The same points and some others measured another way (B), then each row and its match in B
B:
1: [ -41  -19   27  -14  -13 -119  -71  141   64   85  -27   72   39  -52
   54  220  100 -189    9 -123]
2: [-197  159  132   98  285  230   94  -67   30 -625  -50  422  -48 -203
  -31   47 -170  430 -301  163]
3: [  44   72 -207  -41   -3   39   -6   -9   90   -5    7   52  -49    8
  102 -108    8  -27  142   24]
4: [  -9   62 -137   35   51  -13  -39    0   93    9    2   12  -24  -55
   28  -17   80 -139   99  -61]
5: [  33   23 -248 -102 -113   47  -15   13  135   36  -13   79   -4  -63
  130 -126  -25  -42  110    7]
6: [-122  103  162  109  256    9    0   42   -8 -278  -22  206  -35  -77
  -43  213   43   67 -132    0]
7: [  21  178   87  -39  120 -105  -10   73  -65  -85  -11  150  -59   78
   65  120  179 -108   49   -7]
8: [  43  -90 -160 -180 -185  -45   -3   86  109  216  -21   26  112  102
  221  101  -14   -6  152   20]
9: [ -53  -56  316  -13  124  -56  -85  378  -20 -233   11  410  -97 -101
   70  460 -118  123 -255  -70]
10: [ -71 -287   73  -89  -91  -23  -42  259  135  114   -8  144  140   30
  189  456 -208  193  -68   -7]
11: [  64  -21 -531   70   10  232  -17 -122  264   10   66  -94 -107  -99
   69 -376 -190   52  237   32]
12: [ -47 -245  -44   45  137  124   19   99  150   26   65    4   78  162
  140  339 -298  409   56  136]
13: [  42   92 -222   48  -15 -125 -120   35  101  177    6  -92  -75 -111
   -9  -98  233 -476  194 -215]
14: [  -3 -216  -60 -173 -222  -77  -49  212  140  240  -25   85  143   37
  223  283  -92   13   47  -44]
15: [  41   58 -181  -94  -40  124    8   58  105 -175   11  246 -112  -98
  137 -143 -136  131    9   60]
16: [-18 -24 114  11 128 -86 -22 134   0  46  20  50  32 144  80 340  46  21
  53   2]
17: [ -12  124 -400   -9 -101    2   -7 -195  173  142  -49 -140   58 -115
   28 -312  185 -316  231  -74]
18: [   7 -305  -42  166  252  240  -83  306  203 -189  153  184 -204  -49
   70  302 -536  490  -70   45]
19: [-80 -73   5 -16  13   8 -23 103 100 -46 -24 143  56 -59  80 200 -71  74
 -56 -15]
20: [  76   94 -321 -193 -219   19    0  -21  115   62  -37  106  -13  -62
  183 -271   45 -130  154    6]
21: [   5   57 -107  -37  -40  -86  -57   57   77   67  -22   52   -9  -64
   58   12  135 -235   78 -104]
22: [  32   39  -10 -160  -44   -8   33   94   15  -42  -17  203   20   90
  193  105  -19  122   40   89]
23: [ 58 163 -59  39 194  -9   3 -21 -14 -72  34  32 -97 134  45  -1 107 -21
 159  54]
24: [ -68  173  240  131  396   41   25   61  -84 -388   25  259 -126   49
  -29  237   11  215 -112   87]
25: [  -2   71 -236  109  135  103  -20  -56  132  -85   32   -3 -100  -74
   -2 -136  -29  -20  118   -4]
26: [  35  148 -102   46   37 -159 -106   52   33  114    2  -33  -76  -76
  -24  -22  276 -457  144 -201]
27: [  33   70 -107   -4   49  -44  -32   30   60   43   11   22  -37   34
   67   17   89 -125  135  -33]
28: [  22   59 -177   71   88  -14  -58    4   98   41   34  -44  -68  -30
   14  -42   80 -167  154  -70]
29: [  20  225  -40 -121  -39 -187   11  -57  -47  121  -68   -2   71  112
   95   -7  360 -318  175  -29]
30: [-18 -13   6  96 171 -10 -57 124  62 -46  38  67 -74 -11  11 187 -16 -16
  30 -55]
31: [  52  -74 -105  -20    5  -77  -57  112   85  211   38  -69   13  124
  117  165   36  -98  189  -44]
32: [  -3   68 -275  113   67   24  -75  -48  164   26   18  -69  -81 -160
  -32 -157   69 -246  141 -129]
33: [ -97  288   75  196  327    8  -37  -38  -21 -369  -12  192 -169 -210
 -154  -34  182 -160 -102  -86]
34: [ -11  130 -248   69  -28  -97 -113  -24  134  109  -26  -66  -58 -224
  -59 -179  249 -508  130 -236]
35: [ -31   60  102  -91  -71 -206  -66  160   -4   89  -61  138   50  -42
   67  228  227 -297  -15 -145]
36: [  24  357 -468  211  188  129  -52 -266  148 -218   26  -58 -260 -313
 -157 -632  198 -380  188 -121]
37: [  42   66 -204  -37  -85 -116  -80   37   99  189  -13  -48  -13  -58
   55  -65  192 -370  175 -154]
38: [-19 -41 -48  -3  23  32 -55 151 107 -71  16 162 -56 -96  75 112 -88  29
 -29 -46]
39: [-216  -24  134  330  455  168  -11   -5  100 -397   31  132  -55 -156
 -157  279 -169  286 -200   20]
40: [ -54   65  -69   42   36  -44  -65   49   84  -42  -21   86  -36 -153
   -4   21  104 -205    0 -124]
41: [  53  174 -168   40  162  145   -2  -11   57 -269   46  182 -207  -66
   43 -201  -69   99   56   65]
42: [   0  -51   14   35  133   69  -56  200   82 -166   54  217 -131  -68
   66  172 -174  153  -63   -7]
43: [ -73  -71 -192    3  -75   61  -54   53  198  -22  -27  107   13 -231
   45  -29  -86  -61  -24  -94]
44: [ -35  251  -42  131  209  -72  -49  -58    3 -122  -12   30 -107 -100
  -99  -63  265 -307   66 -113]
45: [  -2  107  -61  -50  -11  -61  -33   40   48  -23  -36  114  -17  -63
   65    3  129 -163   48  -59]
46: [  71  250  -60   66  146 -183  -86   20  -44   69   14  -49 -134   23
  -39  -41  363 -463  197 -155]
47: [  86   68  -43   16  213  181    1  145   27 -341   98  313 -265    9
  113  -11 -247  339  -15  130]
48: [-109   56   62   34  131   40   10   34   52 -215  -30  206    3  -96
   22  146  -28  104 -112   17]
49: [ -43  187 -321   67  -32 -130  -36 -242  123  238  -67 -275  103  -81
  -58 -235  399 -560  275 -168]
50: [ 137  -20 -199  -59   79   55   30   28   60  126   81  -65  -41  309
  204   36  -93  186  296  156]
51: [  -7  177 -383  -58 -116  128    2 -132  172 -159  -48  147  -82 -288
   48 -443   21 -127   56  -27]
52: [ 152  124 -643   13  -50  165  -12 -205  221  108   61 -180 -142  -36
   83 -580   -2 -157  398   19]
53: [  -3  250  -51  182  357   65    1  -81   -3 -271   46   62 -189  -13
  -82  -91   98  -25   70   23]
54: [  25  108 -391  -54  -91  131   16 -122  171  -58  -14   54  -51 -141
   88 -361  -21  -56  143   22]
55: [ 146  264 -381    2   63   14   -7 -157   53   41   37  -98 -157   55
   49 -406  195 -260  341    3]
56: [  78   14 -195  -53  -66  -91  -65   74   90  217   17  -61  -20   47
  104   -1  116 -249  220  -87]
57: [ -42   84 -159   78   70   53  -52   -7  122 -126   -4   93  -86 -203
  -20 -108   25 -126   10  -88]
58: [  97  243 -203 -159  -47   18   58  -84    0  -67  -25  131  -63   80
  165 -253  123  -43  180  103]
59: [  22 -128   96  312  512  163  -99  258   76 -261  186  108 -294   47
  -54  349 -331  351  -26   17]
60: [ -68  146  -83  291  388  111  -42  -64   87 -277   62   23 -185 -148
 -156  -48   12  -28   12  -53]
61: [-169  137  162  228  363   77   -6   -5   19 -408  -13  223  -82 -180
 -134  169    8   96 -192  -18]
62: [-108   98  -43   20   68  100   13   -5   90 -281  -41  250  -25 -208
   14  -33  -43   73 -128    9]
63: [ -22  107  -64  117  202   17  -41    6   55 -122   25   54 -100  -50
  -33   16   64  -78   52  -42]
64: [  68  256 -317   28   82   82    0 -136   80 -134   14   36 -166  -78
   16 -385  110 -153  182    7]
65: [   8  -68 -277  -44  -99   70  -31   28  194   67    4   30    2  -87
  119  -84  -94  -10  108  -25]
66: [ -19  138  -80  -18   17  -37  -35   25   53  -77  -28  136  -52 -123
   36  -54  124 -178   23  -76]
67: [-106   37 -109  103   22  -91  -84  -15  136   75  -46  -48   51 -200
  -67   42  192 -362   34 -204]
68: [ -56  -92  -17   58   70  112  -80  215  151 -240   32  297 -135 -269
   26  121 -236  127 -175  -75]
69: [ 199  -81 -315 -123 -214 -235 -137  157  121  598   53 -276   14  183
  180   31  220 -514  439 -192]
70: [ -53   23  305  -66  122 -115   -2  209  -78 -116  -27  260   36  112
  100  449   46  106 -111   26]
71: [ 22 -82 -77 -48 -24 -64 -40 120  91 170  18  -7  45  97 132 193  10 -49
 126 -29]
72: [  61 -154 -161 -116  -86   21    2   95  122  189   29   -7   75  183
  227  157 -133  154  177   82]

[ -69    8   38  -52 -297   56 -233   31 -109   -2  -49  -64   72   70
  161   15 -259 -169   41  -11   97 -122 -152  -37 -168]
54
[  11  155 -110  131  -99   48  -96  -57 -137   12    7   27   41  -24
  195  -53 -152  -26   59  -72  -36  -28 -140  -55  -71]
57
[ 387 -210 -163  -37  167  140 -217   39  -78  -12 -111  -90   67  -32
  -10 -252  245  131  114   84  206  308 -169 -274  353]
59
[  73  191 -184  270  165    4   47  -32  -73   15   35   58    3 -110
  118  -39   29   88   30  -67 -148  109  -37  -49   13]
61
[  73  141  -75   93  -60   50  -19  -92  -81    3    9  117   23   17
   88  -62 -124   90   72  -59   68   28 -182  -96   20]
63
[-262  141  149   82   23 -135  342  -15  168  -55   67  261 -169   42
 -195  262 -168  146  -87  -40   -1  -79   86   49 -246]
29
[  83  -38 -113  152  218   76 -339  230  105  153   36 -153  330   28
  152  275   80 -224   42   57  -90  437  -94   45  -22]
36
[  38  274    1   65 -324   20  185 -249 -210 -127  -22  259 -168   24
    5 -254 -313  255   75 -122  187 -287 -220 -127   -7]
16
[ -76  -84   50  -80   26  -23   69  -12   70  -23  -18   98  -96   37
  -76   56  -33   87  -11   11  102   -1  -12 -119  -60]
56
[ -94   83   57  -21 -339   17  -76  -41 -148  -61  -50   21  -44   40
  102  -59 -297  -67   28  -46   97 -242 -119  -49 -179]
5
[  66 -114    1  148  342  -34  -32  277  214   25   -3  -84   97  -27
 -170  255  226  -20  -51  108  -40  398  108   36    6]
53
[   2  129   -4  188  130  -50  165   42   71  -31   33  123  -41  -28
 -115   98   -4  139  -19  -19  -13  111   15    9  -35]
24
[-233   95  214  -24 -273  -50   59   55   89  -47   13  124  -14  144
  -97  246 -340  -52  -35  -11  140 -134  -65   82 -292]
58
[-194 -207   54 -188   38  -97  186  -68   16  -80  -70   78 -321  -63
  -70  -49   23  106  -86    7   19 -213  146 -212 -140]
14
[ -42  239  -44  239   44  -37  150  -30    3  -14   58  149  -25  -33
    2   83 -112  106    5  -71  -73   33  -35   27 -101]
26
[ -62   -6  -63  181  444  -81  141  120  235   72   77   86   14  -51
  -95  298  198   74  -60   17 -162  337  126    9  -50]
44
[-109   33  -43   97  177  -97  220  -35   36  -40   14  117 -184  -99
  -48   36   45  134  -64  -35 -110  -32  123  -83 -105]
1
[-186  -59    0   12   -4  -14 -185  120   44   72   10  -90   91   18
  165  224 -104 -235  -27    4 -103   40    9   17 -252]
51
[-121   68   -8   59   45  -55  123  -46   26   -7   28  127  -98  -20
    9   79  -77   67  -21  -46  -39  -39   13  -59 -133]
21
[-118 -237  -40 -238  102  -57  176 -180  -35  -59  -71  127 -339  -72
   -8 -170   82  197  -34  -13   48 -193   81 -329  -20]
10
[-195 -215  123 -245  -45  -68  124  -48   66  -65  -61  109 -239   41
 -102   28  -62   80  -59   33  138 -171   62 -184 -141]
8
[ 296   96 -272  166   24  113 -149 -102 -272  -20  -66  -43   19 -123
  212 -353   57  104  126  -55   -3   69 -187 -214  212]
39
[ -32  -69   37   -8   -2   23 -143  123   80   34  -12  -29  106   72
    8  171  -60  -92   10   39   70  142  -68  -13  -90]
41
[-157  -50   52  -91 -128    1  -86   10   10   13  -17   23  -12   63
   79  103 -174  -98   -5   -9   56  -83  -62  -62 -190]
15
[ -66  -34  -56  -30   35   -5   21  -70  -25    4  -12   71  -93  -26
   69  -25  -31   47    6  -33   -3  -38  -32 -145  -63]
38
[  83 -264   76 -254 -246  146 -455  131  -16   44 -103 -155  209  174
   89   31 -128 -205   93  103  308  116 -253 -128    8]
52
[ -23 -166  -36   -6  212  -35    0  101   73   -8  -42  -49  -76  -64
  -41   60  155   19  -43   55  -45  120  103 -111  -31]
42
[  55 -139  -93   30  205   20 -133  106   39   44  -29  -88   51  -47
   52   53  144  -48    7   49  -41  210   15 -107   23]
32
[ -40 -200  119 -287 -265   26   -5  -88  -77 -101 -120   65 -192   78
  -71 -171 -149   97   20   28  298 -236  -99 -239  -21]
72
